[[ -0.6  22.0 -13.4]
 [-24.4  10.0   2.5]
 [ -1.6   9.6  49.0]
 [  6.5  19.9  -4.7]
 [-24.9   0.6  17.3]
 [  0.5  11.9  16.0]
 [ 42.8   5.4  -3.2]
 [ 10.5   8.8 -20.7]
 [ -9.9   2.8 -23.5]
 [  5.6 -14.2  16.4]]
->
[[ -0.6 -13.4]
 [-24.4   2.5]
 [ -1.6  49.0]
 [  6.5  -4.7]
 [-24.9  17.3]
 [  0.5  16.0]
 [ 42.8  -3.2]
 [ 10.5 -20.7]
 [ -9.9 -23.5]
 [  5.6  16.4]]

[[ 39.7  14.2 -13.7  -4.9 -16.1  17.5  19.2  -5.4   1.2   6.5   7.8  13.7
    9.2 -11.9   1.5   3.5]
 [-53.9   0.0   4.3  -2.2  -9.3 -10.0  -5.9 -12.5   1.2   2.6  -2.9   5.1
   13.1   5.8 -31.1  -0.7]]
->
[[ 39.7 -13.7 -16.1  19.2   1.2   7.8   9.2   1.5]
 [-53.9   4.3  -9.3  -5.9   1.2  -2.9  13.1 -31.1]]

[[  3.6   3.5   2.0   3.4  -8.6   4.1   3.7   2.8   3.9]
 [ -0.2   2.7  -2.6  -2.7 -51.4  -5.2  -0.1   0.1   2.2]
 [  0.6   2.8  -0.3  -3.0 -44.9  -3.0   0.6   0.4   2.0]]
->
[[  3.6   2.0  -8.6   3.7   3.9]
 [ -0.2  -2.6 -51.4  -0.1   2.2]
 [  0.6  -0.3 -44.9   0.6   2.0]]

[[ 21.9  11.6 -12.6  -7.6 -43.9]
 [ 11.7  12.3  20.1   4.8 -48.6]
 [-15.2   6.0  -3.5 -17.9  41.2]
 [ 20.7  15.2  12.2   4.3 -48.6]
 [  7.5  -2.5  12.3  12.1 -51.8]
 [-19.1 -12.0 -10.1 -14.3  45.4]
 [ 25.9  21.4   7.6  -4.2 -51.8]
 [ 19.1  16.9   2.7   2.6 -51.7]
 [ 18.6  12.5   6.7  -6.9 -31.2]
 [ 23.0  20.2   5.4  18.3 -51.9]]
->
[[ 21.9 -12.6 -43.9]
 [ 11.7  20.1 -48.6]
 [-15.2  -3.5  41.2]
 [ 20.7  12.2 -48.6]
 [  7.5  12.3 -51.8]
 [-19.1 -10.1  45.4]
 [ 25.9   7.6 -51.8]
 [ 19.1   2.7 -51.7]
 [ 18.6   6.7 -31.2]
 [ 23.0   5.4 -51.9]]

[[ 15.0  19.7 -21.5   8.0 -11.7   5.8  12.7  -6.3 -12.0]
 [ 23.7  10.8 -16.6   8.4 -42.5   2.7   9.2 -22.2  16.4]
 [ 21.9   4.8  -6.5  16.6 -24.3 -11.4  12.0   5.5  -9.2]
 [ -2.2  -0.1  -1.7  -2.8  -0.5  -6.1   3.1   3.5  -5.5]
 [ 20.8  -1.1  19.5  16.0   8.6  -7.1   8.1  -9.1 -11.3]]
->
[[ 15.0 -21.5 -11.7  12.7 -12.0]
 [ 23.7 -16.6 -42.5   9.2  16.4]
 [ 21.9  -6.5 -24.3  12.0  -9.2]
 [ -2.2  -1.7  -0.5   3.1  -5.5]
 [ 20.8  19.5   8.6   8.1 -11.3]]

[[ -6.8  52.6   6.5 -12.0  46.2   9.1  20.8 -20.5 -28.6]
 [ -8.5  52.6  -4.4 -25.1  29.4  24.2  15.4 -22.4 -25.0]
 [  0.9  52.6  16.3  -6.4  22.4   1.8  26.8 -14.5 -25.4]
 [  8.0  52.6 -49.3 -38.6 -19.8   9.4 -27.5  45.4  26.5]
 [-21.6  52.6 -47.1 -31.7  43.5 -27.6  -4.9  18.2  29.3]
 [ -7.7  52.6   4.7 -27.0  17.3   6.3  19.8 -31.6 -14.5]
 [ -7.8  52.6 -32.2   8.8  26.2 -27.5 -21.7 -10.2  29.4]
 [ 14.7  52.6 -29.2 -44.5  -7.3  26.6 -23.9  24.0 -19.5]
 [ -5.7  52.6   8.2 -12.1  25.1  21.6  16.7 -27.7 -26.2]
 [-10.1  52.6  -1.8 -24.6  37.2  19.2  15.3 -27.4 -22.9]]
->
[[ -6.8   6.5  46.2  20.8 -28.6]
 [ -8.5  -4.4  29.4  15.4 -25.0]
 [  0.9  16.3  22.4  26.8 -25.4]
 [  8.0 -49.3 -19.8 -27.5  26.5]
 [-21.6 -47.1  43.5  -4.9  29.3]
 [ -7.7   4.7  17.3  19.8 -14.5]
 [ -7.8 -32.2  26.2 -21.7  29.4]
 [ 14.7 -29.2  -7.3 -23.9 -19.5]
 [ -5.7   8.2  25.1  16.7 -26.2]
 [-10.1  -1.8  37.2  15.3 -22.9]]

[[ 30.0 -15.0  22.3  24.4 -20.2  21.9  21.8  25.6  10.2  28.1]
 [ 29.6 -19.7  32.5  22.0 -34.5  26.8  18.1  23.8  31.0  12.5]
 [ 20.8 -11.5  20.0   6.5 -31.2  30.9  31.2  47.8  15.7  23.5]
 [ 34.6 -22.4  31.3  30.8 -29.8  22.8  18.4  20.1  23.8  20.2]
 [ 25.7 -10.7  22.8  11.5 -26.2  24.0  20.7  34.7  13.6  21.5]
 [ 24.4 -14.1  23.5  18.0 -21.4  22.8  21.9  30.0  12.5  27.7]
 [ 17.7 -20.0  23.3  22.4 -21.7  24.9  26.7  26.5  19.8  26.6]]
->
[[ 30.0  22.3 -20.2  21.8  10.2]
 [ 29.6  32.5 -34.5  18.1  31.0]
 [ 20.8  20.0 -31.2  31.2  15.7]
 [ 34.6  31.3 -29.8  18.4  23.8]
 [ 25.7  22.8 -26.2  20.7  13.6]
 [ 24.4  23.5 -21.4  21.9  12.5]
 [ 17.7  23.3 -21.7  26.7  19.8]]
---
[[-23.8  30.7  18.1]
 [ 11.2  23.5 -41.9]]
->
[[ 30.7  18.1]
 [ 23.5 -41.9]]

[[ 13.1 -22.2 -18.6]
 [-18.4  40.1  29.6]]
->
[[-22.2 -18.6]
 [ 40.1  29.6]]

[[-12.0  28.8   4.7  42.3]
 [-32.1   5.0   5.8  41.1]
 [ 11.0 -30.9 -33.1 -24.9]]
->
[[28.8  4.7]
 [ 5.0  5.8]]

[[-45.7 -48.0  54.7 -47.4  52.5]
 [-38.9 -41.2  41.5 -41.4  43.2]]
->
[[-48.0  54.7]
 [-41.2  41.5]]

[[ 39.8  23.6 -30.3]
 [ 30.3  19.7 -19.6]
 [  9.6  20.3 -19.1]
 [ 15.0  19.6 -19.3]]
->
[[ 23.6 -30.3]
 [ 19.7 -19.6]]

[[ 26.5  -0.9 -17.8   1.6  12.3]
 [-13.7 -26.4 -40.9  -3.0 -23.3]
 [ 19.4   4.5 -33.0   6.5 -13.6]
 [-21.3   8.0  22.3  -6.2 -13.4]]
->
[[ -0.9 -17.8]
 [-26.4 -40.9]]

[[-31.3 -31.3  35.7 -30.2]
 [-48.0 -45.9  46.5 -45.5]
 [ 26.9  29.6 -26.9  26.9]
 [-40.6 -43.1  47.6 -42.7]]
->
[[-31.3  35.7]
 [-45.9  46.5]]

[[ 23.7  34.6  24.6 -14.7]
 [ 25.9  47.7  22.8 -13.3]
 [ 21.6  23.5  28.0 -19.5]
 [ 33.1  15.9  26.6 -29.0]]
->
[[34.6 24.6]
 [47.7 22.8]]
